Each row is followed by its group, which names the range that a hidden value of the row falls in. A new part has a new value, new ranges and new names.
[  32  -68  -95  -11 -129   61   32    7 -113    9   38   15   58   89
   35    8  -23 -136   68   11  152   90 -115  -28   51  102  107  -79
   98   21   92 -107 -142  -95   33  139   98  -94  176]  [17]
[ -44  128   29   96 -355 -413  192  291  189  -79  173  112   92 -240
   69  340  350 -117 -258    4   48  -53 -252 -144  -32  -88  208  176
    2   24  -46  461  -40  222 -220  296  112  -57  148]  [14]
[ 393  140  244 -238 -437 -360 -317  272  -12   61   59  -87  320  310
 -102  352  356 -469 -336 -316 -430  -37 -214 -148  170 -213 -156   -1
 -279 -238 -196  418  -92 -197  -81  313  308 -817   19]  [33]
[ 128   76 -125   31    3    5  470 -103   32  -71  113  139   -4 -207
  123  -88 -156  305   67  116  286  138   39   62 -101  178    5    0
  153  231  145 -191   -9  170  143   28  -24  264  155]  [30]
[ 208    9  -91 -144  -64  150   26   -6 -156   78   66   79  -77  214
  -62  -50  -67  -52   -6  -36  111  -92  -40  -65  184  -33  -69 -105
   10  139   15 -114  132 -153  186   13  106 -152  150]  [14]
[  32   20 -134   80  -28   84   -4  -43 -122 -193  -66  -85  119    0
  198 -183 -138   37   57   50  249  377   33   86  -77  255   88  -72
  157   44  100 -395 -259   -3  277 -102  -53   33   12]  [21]
[ 140  -35    9 -236   54  -21  -34   34   56  -51  124  117  230  124
  -34 -225   10 -132  173 -130   84   76  157  254  226  190   -1  300
  -29 -101   31 -207  -56  252  298   83  174  -44   65]  [19]
[ 337  152  170 -215 -334 -257 -253  221    2   59   59  -40  216  228
 -111  261  355 -342 -315 -250 -298  -92 -132 -130  226 -215 -172   37
 -230 -196 -266  367   46  -55   32  213  264 -611  -18]  [33]
[ -46  118  -69   32   79   33  396   77  129  -36  174  311  -72 -291
  -80  -68  214  282  -39  158  303 -103   90   89  157   -3  -25  190
   67   66 -191  174  236  521  185    5   33  332   93]  [17]
[  70  -16   24  -21  -15  -37   21  120   33 -156   50   26  229  -18
  -14  -86   83 -107   53   10  108  229  -49   76  -71  157  -10  126
   52   60    5  -52 -239   89  160   65   69 -184  109]  [18]
[ 138   98  109  -78 -175 -194  105  237   86  -14  158  151  144  -13
 -112  157  275 -117 -150  -49  -48  -55 -120  -29   74  -86  -55  121
  -88    4 -114  338   -3  122  -15  197  157 -276  143]  [14]
[  67   69 -111   45  -52   26   13  -30  -94 -126  -42  -27   52   11
  164 -110  -83   69  -27   31  188  209   15   49   72  156   93  -45
  104   16   51 -268  -84   64  231  -41   16   63    3]  [17]
[  77  -11  -46  -35   65  149   29    4  -91 -134   16   30  174   54
   26 -237  -67    6  138   22  194  301   99  178  -16  225  -50    3
   84   11   36 -293 -227   57  312  -76    1  -73   69]  [21]
[ 158  162    9 -138  -43  -21   58  180   65   14  143  200  -47  -15
 -167   12  301   20 -209  -36   74 -218   40  -34  265 -188 -166  165
 -103   36 -313  263  330  279  253  -31  113  -85   15]  [19]
[ 111  160  -15 -101   -4   12  142  152   65   12  152  244  -75  -68
 -153  -19  273  103 -173   15  133 -209   66    3  268 -155 -140  158
  -68   38 -291  235  337  339  252  -40   91   28   31]  [19]
[ 223   61   -8 -133 -327 -129  -54   31 -132  121   58    0   69  239
   60  185   22 -196 -123 -156  -97  -47 -123  -72  229  -50   65 -136
  -69 -142   54   34   -5 -174  -51  239  200 -274  105]  [19]
[  57   87 -224  127  -38  133   11 -177 -206 -145 -146 -115  -30    5
  299 -178 -240  197  -23   82  286  312   55   34   64  225  136 -203
  190   21   96 -507  -89    0  311 -151  -58  215  -70]  [18]
[  34  122 -254  161 -139  165  256 -202 -226   17  -61    4 -190  -88
  238   -1 -163  310  -90  148  313  128    0  -69   84   76  103 -353
  192   13   31 -268   70   -3  130  -62  -62  310   21]  [30]
[ 231  136  133 -164 -193 -118  -92  249   -4   42  112  113  116  152
 -179  149  329 -189 -241 -127 -146 -125  -80  -55  225 -197 -169   48
 -183  -96 -258  350  107   42   91  115  189 -442   52]  [19]
[  82  -64   21  -96  -83   50  107    7  -78   73   96  118  173  111
  -63   -2   38 -105  136  -21   38   84  -29  120  140  117   12  -38
   16 -156   45  -16 -167   29    6  235  176 -152  189]  [17]
[ 230   55    0 -102 -377  -97  -94   35 -207  143   23  -37   56  299
   60  237    8 -232 -154 -149 -132  -29 -188 -124  209  -79   64 -260
  -70 -145   69   50  -52 -314 -107  251  197 -378  126]  [14]
[  59  -97   75 -156   61  131  258   -2   -4  112  179  268  224   33
 -202  -96  110  -16  261   20   66   51   87  263  184  150 -100   75
   -1 -220  -34   58 -137  245   49  257  201  -66  230]  [18]
[  82  -21  -25  -11 -291    3  189  -19 -151  188   86   85   40   90
   -9  238   61  -96   -9    7    4  -21 -186  -77  122  -17   68 -260
   33 -151   50  151 -104 -139 -219  338  178 -164  236]  [18]
[ 304  253 -135  -48 -209 -302  229  -85   93  -87   57  -12  -50 -127
  297   61 -128  220 -232  -81  115  -10   11  -91   74   31   80   99
   40  199  105 -165  226  166  183   30   49  222  -46]  [33]
[ 263    2  234 -151 -230  -41  -75  318  -52   70  127   67  246  210
 -339  253  381 -378 -152  -93 -236  -16 -267 -155  -47 -201 -303 -100
 -174    1 -229  508 -182 -264  -91  237  203 -832  233]  [30]
[-147  -66  -91  -37  152  301  335   92   50  109  219  378 -119 -181
 -317  -98  318   97  126  193  358 -230   56   61  212  -64 -110  140
   84   30 -297  275  236  424  153   45   84  214  230]  [18]
[ -60  -47  -93   64   59  100 -101    0  -78 -259  -70  -78  255   -3
  163 -291  -76  -48  166   41  263  481   98  224  -65  356  114   65
  158  -75   74 -437 -396  128  339  -99  -33   24  -10]  [21]
[ 314  118  219 -190 -336 -279 -195  316    0   23  106   16  254  248
 -152  273  328 -378 -278 -220 -308  -51 -207 -114  118 -191 -143   26
 -233 -102 -158  409  -73 -158  -50  244  241 -718   92]  [19]
[  70  121   16   39 -268 -369   22  245  140 -188   91   -6  156 -109
  131  166  180 -148 -211  -57   41   93 -185  -93  -75   17  165  197
    5  115   38  164 -117  102  -10  151   77 -149   73]  [14]
[ 332   99   43 -194 -424 -194 -105    6 -148  195   44  -46  106  307
   54  287   59 -249 -196 -237 -237  -88 -142 -114  286 -118    2 -192
 -140 -247    6  112   22 -231 -106  319  268 -402   70]  [33]
[ 213  -13   73 -192 -181  -35 -109   47 -135   86   61   38  217  305
  -38   33   20 -242   34 -160 -122   67  -34  100  235   59   -9  -63
  -92 -224   50  -45 -153 -121   40  226  226 -369  118]  [14]
[ 226  264 -126   26 -200 -445  243  -46  194 -231   46  -46   61 -256
  410   25 -131  236 -214  -67  157  145   25  -18  -34  155  197  241
   84  197  176 -226   80  306  185   37   11  321  -83]  [33]
[ 28 -23 -28 -80 -83 -37 171  35  11  38 144 166 106   7  -9  -8  49 -46
  97 -12 121   7   0 119 164 107  98  97  37 -88  65   0 -55 175  27 209
 149  37 173]  [14]
[-110  -18  -89  -95 -112  -60  178   69  123  111  214  242    3 -129
  -66   57  285  -78   40  -11  206 -213   38   79  325  -13  146  264
   28 -203 -145  218  174  459   16  243  191  251  127]  [33]
[  86  127 -106   48  -60 -282  272   -1  157 -249   79   40  116 -223
  301 -101 -155  189  -10   20  244  224   31  107  -83  263  225  252
  138  208  250 -277  -87  287  179   38   -5  301   42]  [14]
[ 190   52  -48  -74  103  -21  296  -24   82 -143  110  129  103  -95
   48 -200 -139  185  106   40  210  144   79  131  -45  206  -44  174
   88  258  133 -234  -27  194  272   -9   27  109  125]  [17]
[ 409   43  239 -248 -379   -7 -100   18 -326  336   37   44  263  523
 -174  306  101 -283  -95 -223 -463   -7 -146   22  354 -128 -211 -465
 -250 -495  -52  238 -176 -415 -220  430  354 -786  165]  [17]

[ -54  138  101   -7  253 -155   -2   25  -42  146 -282   93  273  -62
   84  135 -321  -94 -104   74  -81  180   47  -10 -157 -200  -26  188
  159  147   59 -121 -117  263   42 -130  126  -53 -173]  E
[  74   -6  139  -47 -229  -73  -81 -156 -178  -82  175  290 -110  228
   58   24  410  329 -138  -53  223 -292 -160  -55 -240  116   22 -305
  -90   42 -111  -30 -172  -69 -384  201  126   -5   19]  X
[ -48  123  -66  152 -194   64  -76  -56  -23   50  111  138   54   11
 -191  -94   55  309 -175   55  132 -235  -48  -47  -87    0  -22 -110
 -104  105 -179    5  -27 -147 -120   98   61 -182 -156]  P
[-238 -394  -60 -418  212   30 -377 -337  232 -422 -289 -247  197 -149
   65   60 -201  -67  350   72 -481  -17  212 -288  130 -378  494 -199
  498   64   10   63  270  107 -259 -258    8 -422 -673]  D
[  94  114    4   70 -167   13 -112   25  -84  160    1  188  -45   43
  -52  -89  182  158   14  -49  217 -132  -47  -38 -232   20 -226   67
 -273   89  -84   43 -153 -179 -116  163  174  101    0]  H
[  73   74   84   42  136   37 -101 -166   67   84   16   10  132   92
   71 -112  -97   47 -295    9 -115   42   -4  194  -62  -92 -436   93
  -45  -10  -74  -98  -44  150  -31 -108   15    2 -237]  N
[  19  213 -113  -39  -86  -55   87  137   27   90 -120   74  167  -95
  -31   35  -30  175 -144  -64  238  -92  126 -132  -81   29  -77  262
  -74  150 -117   51  -10 -128   45  310   75  179  231]  E
[  17  181  -74    0 -274  -58  111  125   -5    1   17   16   31  -88
 -109   23  208  254 -116  -87  296 -219  119 -188  -73   76   76  111
 -145  142  -93   55    2 -265  -49  216  108   97  121]  W
[ 115   47   41 -125 -320 -143  -74 -142 -129 -167  124  101 -104   -8
  -44   39  522  267  -69 -149  265 -350   -8 -215 -146   16  176 -244
 -118  128   -9   84   13 -182 -361   37  294   68   -6]  X
[  -9   11  108   14   86    7  -88 -126   46   29    0   21   86  110
   77  -40  -51   91 -151    1  -82   39  -15  119  -78  -59 -229   23
   13   -7  -57 -104  -96   95  -82  -62   -3  -70 -280]  W
[ -49   33  -78   29   45  129  -90 -135  131   -6   20    6  182   26
  -39 -127 -164  149 -255  107 -115 -109   28   65   10  -79 -204   28
   52   37 -186  -38   68   57  -27   33  -81 -139 -197]  P
[-144  177  -65   52  -82 -134    0   56  -19   65  -89  148  131  -56
  -70  107  -47  287   36 -104  269  -32  -62  -84  -97   11  146   45
   50  146  -49    5 -152  -86  -69  219  119  -25  -42]  S
[-146 -384  270 -331  237  -23   -6 -180   55 -322 -137   -7   85  261
  389  162  -43 -117    7  221 -406    0   13  -28 -118 -103  286 -189
  466  -46   -4 -234  -82  383 -268 -126 -208 -256 -347]  P
[  86   59  -28  -84 -286  -30  -91   -7  -72  -47   25   82  -54  -35
  -99  -19  317  244   -2  -97  229 -273  111 -254 -133   25   82  -46
 -190  121 -101  108   19 -307 -208  194  192   44   36]  W
[-184  103  -79  147  200   23 -163 -106  141  154 -123   52  241  -24
  -31  -63 -386  107   -1   12  -71  157 -126  191  -24 -154 -206  127
  128   55  -54  -76 -126  156   47  -47    5 -160 -396]  H
[  57 -149   13 -519  176  -59  245  -82  279 -376 -130 -259  214   58
  454  115   67  -93 -311  -34 -176  -79  254  -27  102   14  -48  265
  353  -23  -47  -79  195  279  -45  159 -219  345  256]  P
[ 130  101  164    5 -206 -105   43   96 -167   92    3  148 -108   71
   37   42  345  103  -23  -66  250 -118    7  -98 -277   56  -83   37
 -253   95   15  -23 -200 -148 -158   67  203  150   41]  E
[ 217  -83  163  -91  -53  124   40  -69  -24  -39   74   33  -50  170
  168 -132  267  -93 -303  190 -135 -220   60   38 -207  -25 -351   11
 -159    2  -96  -86    1  100 -139 -101  -23   98  -10]  X
[ -53   64  -29 -198  298 -115   35  -97   47  -70 -278   55  396 -101
  143  132 -353 -107 -293  172 -201   -6  103  -88  -50 -236  102  116
  379  173  -26  -88  115  411   -7  -67   35  -50   -4]  X
[ 120 -438  148 -524  228  151 -116 -327  229 -399  -44 -171   50  273
  477  -75  129 -152 -160   96 -465 -106  167   46    4  -69 -250  -16
  252 -154 -121  -80  157  276 -252   17 -256   99 -110]  P
[ -25 -361  396 -371  208 -116   25 -182   35 -305  -83  -61  -39  329
  512  181  191 -123   33   17 -288   95   -1   70 -146  -22   78 -118
  318 -118   98 -239 -186  337 -302 -144 -133   -7 -298]  W
[ 135   50   -6 -162 -230  -48   -7   66  -66  -13  -32  136  -60   39
   62   11  341  178   18 -119  287 -222   75 -192 -199  101  -60   91
 -200   95  -93   94  -69 -234 -175  354  141  264  266]  S
[ -13  224 -102  129 -317  -50  -29   25    6   83  139  107  -48   -7
 -147  -51  275  453  -11 -257  454 -162  -94   -4  -73  149 -135   28
 -253   79 -109   91 -147 -341 -114  307  151  140   27]  S
[ -26  212    1   92 -188 -116   44   92  -80   90  -20   98   55  -77
 -129   60  101  229  -71  -67  265 -110   30 -133 -130    4   93   47
 -110  158  -34    1  -99 -165  -65   83  184  -16  -45]  D
[ -37  157   64  225   -1   19   60  111    4  236  -49   67   64   25
  -20  -58  -81   18  -69   82   61   63  -78  145 -179  -45 -267  196
 -134   76   -7 -119 -220   43   79  -99   39  -17 -221]  H
[ -17   34   88   78  106   58  -15   59  -48  127 -191   40  174  -62
  -55  -25 -242 -177 -136  318 -244  -18  138 -100 -184 -238    1  105
   26  150  -33 -123   -3  141   44 -275   50 -263 -310]  N
[ -43   45  -32   12   82   67 -114  -83  132   57  -53  -11  142   26
   20  -87 -146  131  -85  -26  -38   45   20   99  -15  -64 -287  132
   -7   14 -112  -19  -38    6    0   66  -30  -18 -207]  E
[  12  153  -66  -66   31  -72  -23   44  -15  123 -147  224  167   33
   79   44  -94  166  -82  -66  206  -31  -16  -39 -164   34 -145  199
   -7  107 -120    9 -130    7  -36  389   70  181  229]  H
[ -56   44   14   73  130   65 -171 -166   55   73  -25   86  182   71
  -20  -87 -236  132 -198   76 -130   10  -28  106  -56 -113 -220   -3
   57   28 -138  -80  -41  115  -55  -19  -18 -195 -305]  N
[  -5  -52  143  -51  172  -20 -195 -185   35   24  -77   42   83  117
  136  -22  -73   30  -16  -35 -132  121  -46  126 -107 -121 -252    1
   45  -17   -6  -82 -130  144 -132 -104   51  -53 -352]  E
[-145  -34  -74 -251   98 -132  -38  -17  100 -183 -329 -162  253 -272
   -1  165 -172  -79  127   42 -144  -13  247 -318   24 -277  447   87
  319  203   72   34  174   72  -49 -164  135 -149 -257]  D
[  99  180   79   16 -159 -129   75   91  -93  111   -5  129  -26   37
   45   46  252  166  -79 -141  310  -71  -17  -28 -206   81 -158  128
 -208   94   -3   -9 -187 -118  -88  160  176  234  121]  S
[ -63   98 -100   19   35    9  -56  -71  185   39  -27  -53  128  -19
   33  -76  -68  162  -39 -132   77   36  -47  146   18  -26 -269  185
    5   24  -58   -2  -58    4    9   83    7  105 -156]  H
[ -63  134  -68   18 -228  -44  100  155    4   -1  -65  -18   60 -143
 -139   49  104  169   -6    3  196 -173  137 -231  -76  -12  212   97
  -67  173  -54   34    8 -225  -21   86  103  -38  -33]  D
[  22   50   58   11  178   43   13   -3  121  125 -114  -24  141   66
  163  -71 -156  -80 -130   45 -101  127    1  197  -99  -76 -423  283
  -11    3  -26 -112 -116  181   78  -50  -51  120 -141]  H
[ -56  249   17  232  -57   -3  134  236  -85  297  -85  241  123   39
  -64   13 -152  148 -143  116  215   -5  -51   24 -237   52 -155  218
 -139  134 -119  -99 -254  -38  101  212   12   -7   70]  S
[  75  -32  124  -97 -132  -50 -114  -47 -104  -10   -2  161  -80  130
   76   18  273  166   50  -79  145 -120  -12  -99 -218   38  -53  -70
 -133   41  -56   12 -154 -130 -245  165  131   60  -35]  E
[ -20   83  -49   41   23  -17 -181  -75   27  107 -105   75   99  -57
  -46  -59  -64   70   62  -38   38   -1  -44    9 -119 -133 -139   83
  -47  101  -15   20  -76   -4  -66  -30  167  -21 -235]  H
[-154 -121  -22 -221  399   47  -25 -277  327 -210 -106 -162  358   94
  284    3 -395    9 -300   67 -374  118   30  227  163 -135 -190  103
  474  -64 -108 -156  105  440   -2  -35 -276  -76 -265]  P
[ -76 -226  -96 -455  201   -9 -139 -166  252 -303 -290 -205  214 -105
  226   60 -112  -98  156  -27 -255   -6  217 -176   78 -205  144  130
  347   52  -11   62  204  133 -113   30  -32   46 -150]  S
[ 172   45  141 -119 -133  -72   80   60  -92   -7  -29   46  -38   54
  104   31  296    7 -150   -6  104 -155  132 -133 -211   18  -81   96
 -161   81  -13  -34  -55  -68 -127   41  130  170   98]  W

New part:
[  77  190  194  -34  193 -350 -157 -276  114  -81  -25 -258  371   47
    7  284  -44   54  327 -148  395   25 -176  256  -29  -84   83 -111
  185  144  167 -103  302   17  292  224   75 -125   81]  Z
[-241  -64  371 -363 -210 -318 -192 -201 -134  107  181 -264  464   24
  225   25 -201   53  531  129  209 -366  -78   80   -9 -221 -217 -316
   68   -4  130  -96  142  -51  226  -54  138 -116    0]  R
[ -78  -49  406  327 -229   28  305  108  354 -132 -635  267 -548  189
 -370   96  -39   85 -361 -111   58  102  -39 -406  274 -298  523  223
  111   45 -148   43 -285 -353  -79   14 -595   17 -312]  R
[ -73  185 -322 -227  -88   10   12 -164   78   70  -72  123 -220    2
 -167   67  332  177 -179   26   -2  -63  -63   39   87 -177  -44  161
 -342  360   75  448   31    3  326   86  -39  -42  -14]  G
[-358 -213  239  -27  -74 -115   33   55 -283  212  173 -405  588  -75
  198  -39 -118   38  214 -283 -238 -162  295  -65  228   58 -148  -45
   82   -8 -231  -26 -203 -182 -202  -28   74 -157 -106]  G
[-191   43  114  502 -120  154  353  413  317  167 -495  -13 -290   21
  -89   -8 -201   47 -477 -283 -443  479   13 -390   79  -58  434  122
  -19  355 -356  247 -294 -234 -256  -13 -247  152 -590]  V
[-436 -435  396  112 -387  -76   71  300 -136  175  158 -391  465   31
  412 -150 -533   28  174  103 -534 -181   67 -293  -89   69 -128 -443
  154   67 -216 -142 -239 -148 -441 -257  267   85 -403]  V
[ 399  249  -24  247  129 -290  -24 -342  212 -365 -409  179  -31   94
 -245  261   19 -124  141  -22  357  199 -375  226 -211  -18  371  -45
  217    6  336 -236  322   60  224  240 -156   99   74]  K
[  28 -276  143  310 -259  -48   78   65  179 -201  -82   -7  163   46
   44  157 -218  153 -143 -193 -336  135  -43 -278  -28  241  139 -107
  192  117 -126 -143 -217 -209 -384  -59   28   17 -278]  B
[-278 -297  154  212 -444  156  239  369   59  -13 -197  115 -358  178
   76 -204 -283   54 -348  409 -585  -95  -43 -451  -12 -112  138 -242
  -86  184 -138  113 -357 -117 -378 -263  -73  307 -505]  Y
[-137 -218  135  500  134 -206   87  -98  508 -232 -256 -392  197  236
  -64  174 -183  112   -5   11   52 -113 -456  -52 -353  123  273 -106
  405  337  114  -84   65 -104  -73  164  321  -83 -134]  V
[ -16   14 -186  135  397 -187  -99 -263  158 -271   62 -291  195  182
  -92  146  201  110   20  105  204 -228 -155  299  -70   38   21   54
  130  341  197   93  178  112  179  298  266  -79  146]  F
[  83 -286  381  144 -424   30   26  138  322 -420 -102  330 -413  249
  -57  170 -218  299 -366  200 -163   -2    6 -432  208 -101  198 -130
   98  152 -105  -92 -300 -222 -314 -143 -275  135 -376]  B
[-109  -51  -21 -581 -160 -282 -376 -361 -289  -10  522 -170  649  -63
  303   -3   24  137  536  154   97 -428    8  229    2  -10 -505 -257
 -101   68  217    3  139   66  246  -34  342 -129  128]  Z
[ -59  286  -23  111  588 -272  -19  -31 -311  147   88 -582  442   23
   87  144   41 -176  240  -96  156   53  160  535   88  -87   51 -111
   85  172   26    0  357  270  186  331  144   36  176]  F
[ 380  255   -4  291  413 -254  -84 -236  253 -369 -161  -66  116  106
 -190  421  102   73  -33 -267  334  315 -122  273   45   81  321   79
  241  215  134 -128  250   51  132  363  -71  -21   76]  G
[ -37 -397 -361 -137 -178  -28 -293 -229  -54 -447  486   55  469   84
  286 -224    5  200   88  454 -443 -447 -155  -52 -207  397 -436 -205
  -25  208  242   -7 -220   36 -257 -132  555  102 -144]  Y
[-154   84  194  543  -31  -71  476  370  -77  379 -562 -344 -110   25
  -73  154 -273 -247 -154 -197 -326  368  -52  -63 -103 -110  500 -234
   91   87 -199  -24   92    0 -196   42 -155  194 -199]  B
[-233   42  274  527  370 -276  188   12  374   62 -401 -638  168  220
  -91  222 -203  -45   83  -71  234    7 -367  137 -266 -123  416 -127
  387  335   51  -32  268   -3  125  281  193  -67  -62]  V
[  46  284 -251 -135  -66  -48  -27 -125  243   49 -112   93 -201   -3
 -116  186  179  191 -164  -50   54  163 -169   61  -24 -158   47   61
 -263  450   75  385  151   32  348  114   -2    0 -103]  B
[-376 -477   53 -175 -561   89  102  165 -292   31  203   26  -78  124
  168 -208 -103  118 -114  474 -556 -523  155 -305   96  -77 -260 -286
 -195   47  -80  113 -335  -70 -326 -309   89  135 -178]  B
[ 249  422   42  336  508 -212   12  -17  291 -219 -303 -145 -262  236
 -173  308   -8  -39 -137  134  363  313 -220  346  -46 -241  442  -89
  132  391  168   29  407  242  285  361  -87  210  -43]  V
[  97 -456 -320 -133 -244  -77 -178 -444 -304 -569  287  319  385   40
    7 -195  231   35  169  259 -245 -578   47  -15   13  370 -328   46
   56 -234  272 -221 -282  -83 -277  -78  135   -4  158]  K
[-435 -205  546 -197 -268 -147   -1  164 -375  327  200 -364  555  -79
  315  -86 -313   16  341 -190 -197 -182  378 -156  328 -141 -183 -204
   57 -114 -288  -99 -224 -219 -185 -156  -64 -101 -218]  Z
[-354  -73  232 -500 -260  -52 -112   22 -579  238  333  -37  379 -127
  242 -256   -9    5  295  -13 -166 -314  532  -41  502 -227 -368  -14
 -226 -147 -191   84 -266 -132  -10 -152 -200  -41 -118]  R
[ -75 -324  180  665   42  -80  282  172  115 -201 -296 -269   67  210
  -49  103 -251  -64 -181   12 -317    9 -114 -143 -138  185  366 -172
  371   70  -72 -237 -126  -83 -465   53   62  127 -167]  F
[ 445  -62 -387   36  175  -78 -416 -305  189 -775  411  272  324   89
  128   68   92  258  -82  160 -133   63  -88  116  -43  452 -181   -2
   84  305  237  -98  -72   90 -168  122  302  142 -148]  Y
[-556 -203  508  -43 -260   -3  120  341  -62  345   47 -353  135   37
  205  -89 -295  138   -9  -84 -252 -139  307 -296  317 -283  -47 -106
  -21  186 -390  159 -288 -242 -160 -134  -94  -60 -395]  F
[  22  129  372  553  124 -144  312  210   77  133 -521 -244   90    0
 -128  269 -229 -131  -85 -527  -61  506   49  -81  123  -15  551    5
  278   11 -238 -171   -5 -170 -189  157 -323   33 -213]  Z
[ 442  -72 -268 -159  -24 -182 -399 -518  214 -694  316  331  294   52
  -26  247  216  326   51  -11  133  -71 -147   96   -2  335 -181   62
   78  169  298 -113    1  -33   33  121  168  -82   72]  Z
[ 209  -77 -241  102  354 -152 -230 -332  127 -567  257  -47  238  171
  -63  181  243  204  -55   74  131 -176  -16  248   66  222  -66  107
  155  268  190  -32   39   79   -3  268  214  -53  132]  F
[ 488  235   33  185  333 -353 -109 -314 -196 -458 -156   95  147  125
 -129  230   19 -257  277  133  360   90 -100  443  -28    0  265 -174
  265 -197  357 -442  374  230  108  269 -173  210  246]  K
[ -58   14 -144 -302 -222  -81 -138  -80  -18  -45  209   39  -84   94
  127   31   -1  158   14  424  -91 -218 -118   75  -88 -172 -211 -281
 -241  331  164  216  131  154  184  -56  199  134  -77]  F
[-142   23    6  -37 -247   -8   39  -98  548  -39 -237   97 -340  125
 -196  176   90  350 -267  -13   90  -37 -283 -236  -19 -217  126  126
 -122  488    9  382  -52 -196  253   40  -38 -125 -239]  B
[ -84 -233  214 -106 -255 -220 -203 -152  219 -176  223 -170  361   90
  202  165 -231  267  209   78    0 -206 -199  -85 -143   59 -159 -290
  151  234   85  -85   29  -98  -17  -51  304 -103 -146]  B
[-113  -92  452  130 -444   23  196  157   97  -35 -430  318 -301   48
 -130  -65 -215   -1 -129  -91 -113   97  112 -421  272 -271  298   71
   38  -98 -204  -58 -328 -341 -166 -138 -565   92 -422]  K
[-153 -290 -156 -158 -212 -139 -141 -405  311 -266  122  -52  179  143
  -59   92  176  332   68  180   67 -522 -354  -66 -194   90 -203   -3
   26  300  256  155  -35 -128  149   22  365 -232   65]  G
[-188 -409 -324 -375 -266    4 -223 -212 -238 -285  556   49  192  126
  193 -186  172  233   27  568 -327 -701   62   10    8  110 -528 -173
 -205  188  183  155 -182   85 -102 -139  396   36   53]  F
[-290  -52 -110 -379 -264  -40   47 -172 -431  103  -17  134 -105   47
  -67 -289  219 -124  174  440  -42 -582   91   70  132 -340 -201  -26
 -293 -103  173  184  -51   36  219  -86 -143   76  108]  K
[ 134  557    4 -276  130 -149 -102 -176   59   69 -180  164 -196  -34
 -170  178  206   47   38 -132  415  254   25  229  265 -411  138  157
 -236  241   78  274  243   46  554  216 -354    7  -40]  R
[  46  246  436  426  426 -269   85  104  273  -68 -318 -396  -40  225
  -88  349 -230  -34  -11  -91  355  277  -96  201   53 -262  483 -147
  328  269  -30 -120  303   69  125  307 -131   70 -108]  F
